Below is a small trained network, with its code and all its weights. Each question gives an input and a class and asks what happens when units are switched off, that is, made to give their printed mean instead of their output.

import numpy as np


def w(rows, s, z=0):
    codes = np.array(rows[::2]) - 128.0
    scale = np.full(codes.shape[1], s)
    scale[-1] = z or s
    return codes * scale


def f(y):
    return y / 2 * (1 + np.tanh(0.7978845608 * (y + 0.044715 * y**3)))


def log_softmax(a):
    a = a - a.max(-1, keepdims=True)
    return a - np.log(np.exp(a).sum(-1, keepdims=True))


def net(x, mask):
    res = np.array(x, float).reshape(1, 3) / 4 @ E
    y = f(res @ A[0][:, :-1].T + A[0][:, -1])
    res = res + np.where(mask, y, B[0][:, -1]) @ B[0][:, :-1]
    return log_softmax(res[-1] @ U[:, :-1].T + U[:, -1])


A, B = {}, {}
E = w([
[103,224,88,157,84],'x0',
[213,145,101,84,40],'x1',
[223,130,113,245,159],'x2',
],0.011)
A[0] = w([
[72,237,114,140,55,168],'N1',
[10,114,114,139,176,74],'N2',
[124,133,102,117,142,4],'N3',
[167,116,79,27,37,117],'N4',
[166,34,165,57,146,136],'N5',
[217,127,150,132,62,140],'N6',
[64,137,136,25,102,9],'N7',
[47,106,115,45,110,166],'N8',
],0.011,0.0033)
B[0] = w([
[93,5,64,48,176,238],'N1',
[80,142,205,88,234,202],'N2',
[205,219,124,76,99,116],'N3',
[78,180,216,126,177,251],'N4',
[86,76,22,37,163,206],'N5',
[90,85,159,155,227,214],'N6',
[218,117,82,194,158,219],'N7',
[138,70,139,205,111,231],'N8',
],0.017,0.011)
U = w([
[191,88,107,244,173,152],'0',
[88,146,219,114,182,111],'1',
[81,89,61,65,117,127],'2',
[90,95,160,148,111,254],'3',
[135,147,128,147,102,79],'4',
[144,142,140,145,53,71],'5',
[150,171,173,122,85,75],'6',
[116,171,153,126,86,78],'7',
],0.011,0.0084)

Each question gives the input, the list of numbers given to net, and the class t.
The units are the neurons (one row each of A and B). Each row of codes is followed by its name. A weight is (code - 128) times the scale printed after its matrix; where a second scale follows, it is the last column's (A, B and U).
mask holds one flag per neuron, in row order. A switched-off neuron (its flag False) gives its mean, the last column of its row in B, instead of its output. The means were averaged over made-up inputs and are rounded, as every weight is.
A unit's drop is (log p(t) with every unit on - log p(t) with that unit switched off) / (log p(t) with every unit on - log p(t) with every unit switched off).
The circuit of an input: a set's keep is (log p(t) with only the set's units on - log p(t) with every unit switched off) / (log p(t) with every unit on - log p(t) with every unit switched off). Starting from all 8 units, units are removed one at a time, each time the one whose removal leaves the highest keep (on an exact tie, the one counted first), for as long as the keep stays at least 0.8.
units of the circuit, in order: the units of the circuit, biggest drop first
unit that matters most: the unit with the biggest drop
top k neurons: the k neurons with the biggest drops, biggest first
drop of u: that unit's drop, to one decimal
input [-3,-6,-8], class 0: unit that matters most -> N7
input [1,0,2], class 3: units of the circuit, in order -> (N7, N5, N4)
input [1,-1,-2], class 3: top 3 neurons -> (N5, N7, N4)
input [5,-6,5], class 1: top 4 neurons -> (N7, N8, N5, N2)
input [-4,3,-7], class 0: top 2 neurons -> (N7, N8)
input [7,8,5], class 1: top 3 neurons -> (N6, N4, N5)
input [-3,-8,6], class 1: top 3 neurons -> (N7, N2, N8)
input [-3,6,-5], class 1: top 2 neurons -> (N4, N1)
input [5,-4,-5], class 0: top 3 neurons -> (N7, N8, N5)
input [-1,7,-7], class 0: top 3 neurons -> (N7, N8, N2)
input [7,8,-4], class 1: top 3 neurons -> (N4, N5, N6)
input [-7,7,5], class 1: top 3 neurons -> (N6, N1, N7)
input [-3,-1,3], class 3: top 3 neurons -> (N7, N1, N8)
input [6,-3,0], class 2: units of the circuit, in order -> (N1)
input [3,2,3], class 3: top 2 neurons -> (N7, N5)
input [-1,0,2], class 3: top 2 neurons -> (N7, N8)
input [3,6,-7], class 0: top 3 neurons -> (N7, N8, N2)
input [-2,-3,-5], class 0: drop of N8 -> 0.2
input [0,-2,-1], class 3: drop of N7 -> 1.0
input [4,1,1], class 2: drop of N7 -> 0.1
input [-4,4,-6], class 0: unit that matters most -> N7
input [0,4,-5], class 0: drop of N2 -> 0.2
